Each row is followed by its class number.
[   4 -139    5  296   60 -239 -257  512   10   93  244 -269  220 -135
 -156  160   88 -449  321  130  238  201  -17  260 -189  130 -346  105
   10    0 -114 -227  -68   68 -157  -27  124  168  -16  202   -3  334
  107]	1
[-296  177   15 -222  104  105  318  638  -53  551  143  -52  180 -291
 -403 -201 -281 -319  -91 -140  232 -197  205  147  -15  308  142 -252
 -171  168  -11  128 -154   57   12  -73  216  204  150  -82  215  318
  251]	0
[  26  115 -141  -96   21   40 -342  183   41  -41   23  106  285  102
  -45  -81  395 -203  206   92   44   87   37 -104 -280  248   54  222
   51  -26   96  212  208  415   14  -33  -38   -8 -217 -144 -273    0
 -149]	8
[-145  -68   19  337  287 -312 -321  529    7  -47  331 -143  222 -230
 -208  245  270 -379  283   75  403  -46   80  -75  -54  140 -148   90
  109  -22 -201   -1  -63  159 -248  -11  111  202  -14   45   25  267
  178]	0
[  41  236 -240 -134   -7   97  -60  -98  111  169  155  114  232 -150
  179  -83   85   68 -186 -250 -155  104   20 -101 -157   98  204 -213
  -89   90  121  -24  188  103  178   70  -32  129 -100 -342   11  382
  -85]	6
[ 163  227  -32  -62  116   31 -365  168   49  -61  -51    5  193  -50
  -57   38  289  -45  170   26  148   61   95 -133 -251  130  129  313
  153 -111  143  199  104  291   75   40 -177    3 -269  -80 -365  -54
 -142]	2
[-256   84   43 -217    5   84  313  544 -131  510   79   52  140 -168
 -255 -219 -212 -162  -16 -270  183 -201   60  211   32  187  173  -84
  -86  151  139  118  -97  171   18   -3   84  166  130 -137  274  299
  227]	1
[ -96 -116  -76  128  308 -392 -338  607  159  107  389 -271  246  -87
 -383  124  152 -617  346  183  280   14   14   94 -235  239 -209   27
   27   37  -89  -82  -63  106 -292   14   96   92   86  -34 -124  378
  161]	7
[  81  227 -183  -61   64  -10 -482  300   61    9   47   97  342  -48
 -148   21  387 -223  311  -49  304   41   53 -155 -245  245  195  308
   51   -7   76  171  133  415   -8   24  -54  102 -254 -110 -364  -24
 -146]	6
[ 159 -602 -524  214 -206  -87 -285    2  -47   71 -249 -548   -3  524
  -90  -39  -25 -205  571 -351   -8 -295 -165  -10   79  301  -19  430
   98 -146  255 -434 -109  475 -273  -13  -70  172   25 -123  266 -170
   11]	2
[-130  -79  -11 -178 -254  -38  150  443   74  125  -25  -31   14  -72
 -201   21   64  -48   69   29  182 -497  -57   72   51  465 -346   -9
 -188   61 -155  308  114   23 -147   69   50  139  194 -171   32  182
  -39]	8
[  88  158 -188 -222 -211 -216   13  141 -229  337  204  175  105   90
   53 -171   30  -42  -54 -137 -294  319  -65   31 -122  -27  -45   77
  -22   92  -36  -47  290  200  280  107   33   43  -14 -178   26   71
  -30]	7
[-194   76   72 -348 -341   29  316  204  -80  238   41  125   63 -215
 -275 -148   66  119 -142   39  354 -475   10  117  102  544 -193   34
 -263  255 -417  411   43 -182   23   25  203  228  258 -160   12   31
   78]	9
[-259  136   17 -210 -185   70  132  704   15  181   17   69   33 -328
 -223  127  -15   44   24  -27  490 -513  -45   28  -95  429 -396   16
 -191  120 -389  272   46  134   -1   35   20  151  315  -68 -120  273
   95]	7
[-257  148  -34 -150  -28   69  268  612 -189  606  129   -3  171 -216
 -360 -233 -242 -285   63 -216  238 -164   38  242   71  197  193  -19
  -66  183   90   42 -159  197   22   -6  194  240  118 -135  274  264
  273]	2
[-194   26  -47 -257 -332   -5  209  551  -47  341  105  224   65 -174
 -198  -92   41   44  -92   -5  386 -513 -153   57  -54  427 -175  181
 -216  159 -249  433  138  138   16   93   71  288  299 -310  -15  136
    0]	0
[  93  136 -117   13  170   31 -403  307  232  -79  -49   24  282  -72
 -114  103  333 -160  280   -8  251  -53  110 -205 -307  259   93  152
   78 -144  123  209  147  370  -11  -18 -137   23 -268 -223 -405  106
 -182]	5
[ -92 -181   31  156  229 -273 -441  444  124   74  259 -175  339  -14
 -299   58  291 -527  490  133  349  -42   -1  140 -125  239 -117  136
  171   91 -122 -181 -216  211 -327  -41   90  147   31  -12  -49  397
  178]	5
[ 294  239 -671   90 -547  388  113  588   84 -202 -334 -452 -126 -244
  525  138  -70  656   45 -117   82 -372 -420   25   -9  110 -535  329
   38  -92 -141  220  149  196  153  280 -487  688   98   35 -158   66
 -311]	9
[-330  177  -25 -176  -29   65  354  528 -124  428   36  -53   81 -194
 -311 -114 -200 -188  -68 -232  192 -230  107  217    9  244  -26 -130
 -148   60   -6   23 -141  131  -39  -72  186  212   90  -56  346  252
  270]	4
[ -21 -509 -627   78  -30  -93 -391  554   68  225  -97 -289  226  301
 -110 -192  -30 -363  535 -101 -113 -355 -359 -124  -36  334 -173 -195
   91  133  123 -170  194  375 -110   -8   24  249  346 -443  -18  262
   16]	8
[ -13   98 -150  -72 -140  -97 -121  364   19  453  224 -162  169  -67
  -49 -189 -230 -303  121  -22 -179  191  -96  155 -215   31 -170 -301
 -127  183   45 -330   62   32  102   84  -45   89  215  -96  -85  353
   23]	1
[  16 -239  -19  258  244 -367 -384  301   57  151  347 -204  293 -165
 -225  -16  229 -731  232  174  257  281   91  -95  -57  125  -74   30
   78  101  -37   26 -110  193  -93  -29  210  144  -59  117   20  241
  189]	9
[-111 -207  139  258  217 -348 -158  288  -92   68  318  -62  130 -100
 -296  -42  158 -559  194  116  124  270  172   79  -68   53  -24   74
  -53  -43 -145   67  -25  -54 -110  -78  219   60  -59  247  100  102
  130]	0
[   6  240 -157  -58  338  -79 -397  324  226  -86    2   68  164   -6
 -149  106  318 -138  176    4  200   25  125 -236 -333  183  -53  159
  132 -225  131  158  150  360  -43  -23 -180  -81 -241  -95 -381   89
  -81]	4
[ -89   74  -54 -271 -255  -60  -73  452 -224  467  100 -150  230  -48
 -318 -288  -61 -442  140  -34 -349  177  -16  284 -272  276 -221 -359
 -156  154   31 -174  117   31  174 -134   97  137  167  -80  -55   94
   56]	7
[ -60   38 -211   66 -364   17  218  255  -92  205   23 -108   77  149
   18 -156 -262   97   26  -71 -583  111 -154  356 -135   22 -183 -253
 -157   25  108 -365  346  -27  133   49   58  228  -32 -353  180  259
  -75]	3
[-151 -118 -255   -2  -67 -252 -208  508  183  136  -65 -477   85   75
 -218 -158 -104   75  607 -160  349 -742  103  132  106  770 -170  210
   70   31 -367 -107  -71  181 -398  -85  -55  259  486 -252 -460  572
   64]	2
[-112  148 -325   37  -85   74   22  652   71  250  138  -23  327  -27
  -51  -76 -218 -125  153 -294 -407  -31  -90  116 -190  106   47 -508
 -215  108  143 -328  361   86  131   -3   91  231  -16 -451   35  518
  -66]	6
[-129 -133    2  120  228 -417 -368  324  -50  171  345  -33  221  100
 -180    8  276 -654  156  200  238  249  -26  -42 -165  144 -114   52
  154   62 -161    9  -79  177 -169  -79  181    8  104   41  -57  238
  174]	0
[-209   41   10 -244 -425  214  440  336  -66   78 -163  127 -123 -152
 -168 -123  -44  336 -211  -18   59 -491  -77  179  -25  426 -513  127
 -241   38 -251  267   81  -19   16   15  -88  220  176  -59   21   26
   32]	6
[-122  130   41 -222 -461   67  217  433 -165  210    3   66  123 -255
 -280   21   93   49    8  -68  421 -517  -73  106  -16  563 -116  210
 -305  179 -362  428  116   10   25   68   40  288  193  -89  -76    2
  -78]	8
[ 124  -51 -423   39 -123   68   40  317  -23  344  136  111  173  -63
   63 -308  -28 -164   27   -3 -442  328 -169   84   -7  -76 -294 -195
   85  123  223 -153  234  133  180  171  -50  229  -69 -242  208  221
   36]	9
[ 146  230  -50  -69  126   -9 -472  164   44    9  -18  123  260  -42
 -134  123  365 -156  264   -7  351   52   86 -183 -302  208  187  351
  188  -79   97  225  106  407   34    3  -98  -23 -223 -190 -423  -82
 -122]	4
[ 128  128 -145 -365 -411 -297 -133  -73 -114  551  380  -35  404  263
    3 -454   65 -392   -7  -63 -198  246 -148  171  -88  191  499   67
 -182  401   59  -49  215  -60  175   38  187   34  164 -278  -74  364
 -154]	7
[ -77 -204 -139  285  248 -374 -315  653   60  206  337 -308  290  -46
 -300   92  168 -657  375  192  249  177   30  125 -109  168 -132   32
  101   34  -95 -152  -10  188 -165  -30  281   91   15  125  109  423
  168]	4
[  22 -173  -48  190  261 -348 -290  428   78  -33  228 -168  242  -82
 -155  253  221 -508  338  -40  201   14  -25   88 -107   -6 -248  117
  140  -94   51 -161    0   13 -242   16  -55   82  -46  206   40  228
   41]	3
[-161  196   10 -233  156   -9  -51  198  126  150 -199 -771   77  -75
 -349  489 -146 -200  243 -372  725 -632   54   -7 -484  681 -205 -186
 -357 -137 -489 -160 -311  -39  -94    6  147   12  180  -79 -217  -46
  -67]	5
[ 335 -227 -347  513 -509  249   11 -205 -145 -218 -309 -600   27  422
  454  144 -161  400  221   90 -128  143 -197   96  160   -9  283  396
   54  -14   25 -628  -87  346   13  -46  339  238 -210  -77  344 -149
 -106]	1
[ 123   93 -124  314 -552  448  300 -100   75  149 -583 -490  -41 -304
  519  -26 -649  565  288 -483  -14  108  -57  323   52  -65   85  175
  132  -62  212 -855 -168  203  138  -47  175  318 -107  -76  147  464
  179]	4
[   8  -84  -75  -39 -201  -89  136   -8 -272  401  181   24   87   51
  -84 -405 -150  -27 -150 -203 -405  313    8  254 -170    8  -56  -73
 -208   67   76 -193  112  238  246   60  125  228  -57 -254  166   46
   39]	2
[-233   41   23 -141   76   13  319  436 -108  479  124  -25   38 -265
 -395 -255 -264 -232 -100  -82  148 -165  189  148   85  203   34  -50
 -155  125   14  183  -99   68   57  -45  199  203   99  -10  290  226
  290]	4
[-163  230  410 -179  -79  -88  224 -573 -217  117 -155   25   -3 -223
 -231  -52  -35  354 -306 -341  513 -373  166 -161   34  207  215  291
 -205   72 -389  202 -377  -83  168    3  -10  149  -75  141   -4  -96
   64]	9
[ -81 -152   49  185  275 -412 -342  430   94  -78  196 -212   84  114
 -214  182  193 -279  230  281   11  125   73   71 -147   90 -485   87
  286 -136  -70 -186  -93  254 -202  -89   14    9  -77   56  -14  221
  186]	2
[ -29 -128   38  280   -9 -321 -248  426   77   -5  213 -340  342 -212
 -114  187   87 -381  432  -21  187  -45    6  130 -138  155 -112   83
   21   28 -163 -188  -51  157 -127  -20  109  292   -4  104  -55  353
   16]	3
[  78  182  -38  -60  136  -59 -377   47   43   20   33  110  299   67
  -71    4  320 -300   79   45  115  225  115 -163 -250  151  346  135
   31  -32  129  182  122  257   58  -78  118 -121 -262 -149 -259   61
 -145]	6
[ -38   54 -449  536 -181  219 -317  349  120 -125 -270 -419  465 -436
  -93  312   12 -166  899 -478  316 -460 -197  -95 -261  505   33 -121
  -97  -35  -98 -236   49   89 -179   44   16  450  -86 -438 -274  370
 -104]	1
[-222    7   84 -122 -315   79  185  427   20   36 -111   55   42 -296
 -123   78  -66  165   48 -159  208 -526  -44   57   -6  372 -240  -22
 -251   64 -253  201    9  100  -74   60    6  308  165  -87  -25  162
   20]	6
[  61  252  -17   82 -296  114  -76   88  -13 -227 -519 -665 -248 -225
   19  584 -114   76  388 -321  464 -351  225   -3 -155  428 -254  300
 -119 -294 -112 -105  224  -98  -28 -141  100 -117 -116  149 -269 -167
  -45]	8
[  -4  -88  -12  276  153 -178 -286  399  194  -15  222 -247  205 -180
  -46   41  225 -410  195  309  219  266   70   59  -44  141 -371   19
  123    8 -102  -86 -156  138 -165 -106  187  227  -93  154  -11  484
  193]	5
[   8 -344  131  129  274 -570 -298  206  145  -12  239 -246  170  -57
 -238  -37  174 -469  342   20   -9   61  155   71  -77  260 -266  175
  141 -121  -72  -69  -96   99 -235  -85  -29  129   22  164  -82  303
  135]	3
[ -99  -10 -150 -188 -346  200  198  431  -55  128    0  320   29 -194
  -58  -10  140   29  -54  -72  279 -401 -107 -120   79  263 -165    0
 -172  192 -203  440  165  153   17  119  -39  225  224 -186   -1   50
   21]	5
[  41  179   87  -86  126 -114 -384   79   85 -111   -4  104  201   20
 -105   61  257   11  169   27  127  134  207 -139 -238  140   63  196
   91  -91    0  111  101  304   46  -77  -47 -121 -243  -73 -357   72
  -99]	7
[-282  139    7 -170   39   24  307  594  -60  440   83  -38   85 -193
 -355 -100 -244 -206  -28 -229  234 -219  114  198   34  219   96 -136
 -138   92   35   93  -85  103  -26  -20  132  153  147  -98  255  325
  206]	3
[  26  108 -278 -222 -124   19    4  410  -34  474  235  -93  184 -117
 -190  -85  -64 -367   50  -73 -225  149  -37  220 -388  109 -267 -301
 -116  157  103 -124  286   39  223  101  -32  158   68 -190 -108  154
  -26]	9
[-183 -105  110  295  245 -234 -164  304  -15  -36  244 -290  110  -35
 -165  123  143 -489   64  165    0  310  117   87 -220   72 -322 -191
  -39 -112  -74 -134  -53   29 -140 -148  296  -43  -95  115  129  235
  163]	0
[ 149  266  -47  -84  139  -52 -459  132   79  -26   28  -18  272  -86
 -108   48  392 -218  240 -107  388  -32  151 -235 -213  232  280  259
   34  -47   39  240   71  247  -19   25 -140    4 -199 -116 -427  -12
 -166]	5
[-255  104   48 -174  -43   79  291  613 -119  491   39  -81   97 -190
 -359 -188 -229 -261  -20  -79  168 -215  107  217   48  262   11  -91
 -134  137   26   47 -145  137  -12  -93  200  184  128  -87  240  286
  270]	5
[ 182  -67 -565  189 -250   98    6  316   45  484  119 -569  343  113
   53 -274 -129 -377  320 -227  100   59 -179   54 -120  323  387  244
 -146  220   67 -386   29  364  136   88  239  362    6 -169  129  534
  -38]	8
[ 218 -128 -548  -17 -139   85 -394   10  126 -136 -164 -283  -40  324
  157   71  313  127  246 -147  515 -134   34 -218   74   55  -85  467
  -33  -12   10 -142  142  359  -28  -21  127  -93  -59  174    4   36
 -130]	7
[  64  167  -46  -80  138  -41 -414  207  108   56   39  146  272   10
 -130  -74  309 -218  225   -6  228   79  167 -172 -204  208  278  250
   80  -23  104  255  138  378   52  -40  -36  -31 -214 -109 -393  105
 -151]	6
[ 287  -88 -286 -130 -233 -376 -514  364  162   82 -227 -887   67   36
    0   37   70 -135  776 -281  308 -635 -245  122   27  633 -344  417
  208 -134   44   51   93  -53 -245  105 -273  264  296 -187 -475  -89
 -272]	6
[-141  -22  -12  475 -344  -60  -22  424  -85 -523 -331 -445  -95   66
  -94  475 -139  470  463 -596  196 -461  246  177  122  489 -454  277
 -335 -314 -419 -466  -14  409 -313 -243  252  322 -276  -28  236  149
   50]	8
[-244  193  -14 -197   -6   82  305  503 -158  489   73  -84  106 -206
 -308 -205 -241 -246  -79 -192  168 -160   88  235   30  211   -8 -127
 -128  121   19   11 -138   39   20  -67  148  179  137    3  263  202
  245]	4
[-568  199   61  286 -306  118  533  -26  -48 -385 -300 -291 -216  171
  230  -89 -100  755 -345  -56  -21 -205  153    3  -47  226 -159  -41
 -302 -282 -423    1  130   79  130 -267  116  145 -157   75  132  304
   -2]	7
[  35  495 -256 -311    0  115  141   43    3  231  184   51  122   13
   27 -165  -68 -174 -322 -320 -403  497   68  130 -414 -120  -40 -554
 -150   30  233 -354  193 -172  231  -78  -70   53 -115 -141  -94  106
   29]	4
[-262  106   21 -171   81   65  299  735  -67  479  153  -89  132 -235
 -429 -141 -212 -272  -29  -97  127 -182  152  243  -44  278  -16 -179
 -131   97   43   48 -186  208  -42  -82  159  301   91 -185  275  306
  301]	5
[-202  175 -131 -231    4   42  196  676  -60  548  114  -89  170 -165
 -328 -218 -170 -435   41 -208  195 -219   36  161  -16  225    4  -56
 -104  149  157    3 -102  210  -44  -15   80  210  163 -103  203  355
  223]	3
[-250  285   20 -265   14  132  285  537  -56  466   86  -83  105 -229
 -280 -103 -235 -271  -24 -231  224 -165  140  196  -25  192   12 -160
 -102  126   91  -11 -129   77   38  -88  112  133   74  -31  200  301
  246]	7
[-242 -284  176  -85  181 -498 -251  165 -101  296 -188 -160  -88  210
 -243 -152  251 -496  398  -50  490 -260  152 -263  310  238  101  352
   40 -147 -144  391  -42   16  -55 -168  424 -434  184  388  186  230
   45]	0
[ -93  -96  -27  363  174 -242 -209  431   39  -16  157 -247  134 -116
 -155  133  142 -292  389  -45  157  128    1  131  -37   75 -281   70
  154 -111  -17 -119  -41  142 -151   -9   62  164 -145   69   77  255
  113]	9
[ 237   33 -231   38   65   50 -429  174  151  -47   -8  -49  324   11
  -37   -3  291 -108  346  -33  147   16   27 -177 -151  245  201  249
  112  -46  202  215  146  386  -13   92 -112   99 -257 -301 -286   45
 -226]	7
[-226   52   94 -252 -362  117  325  460  -95  201  -57  183   19 -298
 -281   29 -146  291  -77  -50  273 -636 -109   95   62  462 -217  103
 -247  139 -351  387   46 -139   -1   69  -23  274  299 -135   46   59
   24]	0
[ 128  150  -66   17   55  -91 -411  -42   22  -76  -37   46  116  120
   -8   48  398 -140  178  -46  181   89   56 -223 -117  111  187  453
  177 -150  208  164  146  306   19    7 -157 -155 -308  -16 -217  -76
 -128]	2
[-265  206  -32 -260  -27  -83  226  268  319 -112 -266 -433 -279 -116
   43   80 -187  338   97 -133  418 -538  246  -86 -150  439 -737  257
 -244 -179 -584  179  187   -8  141   24   82 -279  108  242 -189  313
    1]	7
[-265  172   25 -247   19  137  404  543 -102  536  104    3  134 -220
 -335 -267 -295 -280  -95 -122   98 -194  163  239   36  212   35 -166
 -146  188    1   23 -173   77   43  -54  196  179  117  -58  289  243
  248]	6
[-136  -35  -46 -156 -286  173  331  407   13   94 -125  -83  -33 -236
 -206   13  -20  216  -14 -113  213 -630  -82  141  -61  433 -371   97
 -221   -8 -127  289  109    7  -42  160 -119  260  123 -107  -33    9
  -44]	2
[ 229   -5  -60  112 -101 -167 -304  136   97  -71 -232 -575   34 -231
   78  534   32  209  555 -254  330 -430  -66  201  -49   92 -296  524
  238 -177   88 -544 -141   -8 -285   95 -201  140  -29  224  -54  291
   -8]	1
[  24  153  -72  268 -461  150  116 -157  198 -274 -363 -442 -190 -485
  446   77  -69  561  355 -279  537 -217  214   56  179   69 -486  356
 -102  -91 -374 -140  -63  183  -23   80  253  195 -115  213 -131  226
    1]	5
[-277  122  -13 -158   -7  143  398  543  -93  469  115 -124  186 -229
 -267 -175 -263 -219  -50 -211  114 -161  112  291  -12  219  102 -209
 -175  139   40   30 -159   84    2  -16  170  293   76  -94  322  291
  204]	9
[ 120  172  -74  -78   66   42 -373   61  185 -134  -59   77  262  -55
   16   16  297  -55  266 -154  129  -21   83 -176 -176  179  126  178
  162  -59  173  146  159  243   22  -29 -233  -85 -221 -112 -373   70
 -172]	7
[-308   59  -14 -143 -398  -13  279  582  -62  121   -8  172    8 -260
 -310  -72   70  194   72    7  349 -738 -124   95   27  462 -519  128
 -182  144 -378  383  155  -41  -95  130 -213  299  287 -101 -118   79
   35]	1
[-239  202  269 -161 -320  -90  214  252 -108   31  -86  136 -122 -272
 -231   85   15  242 -109  -75  303 -380   82   17   18  398 -325  180
 -199   20 -422  320   31   32   66  -16   91   71   82  -15  -50   58
  123]	2
[ 115  174  -88  -34    2   57 -367   79   99  -32   39  117  252   45
  -49    3  333 -118  104   69  130   54   -6 -141 -200  169  181  210
  165   18  193  171  122  283   32  -26 -147  -34 -195 -193 -340   51
 -128]	2
[ 160   72   20   85   54  -34 -379   15   42  -99  -48   88  179   12
  -62   24  237  -68  164   -9   45  102   98 -178 -128   50  152  248
  168  -96  229  151   88  358   52   -7 -137  -42 -314 -149 -258  -99
 -127]	2
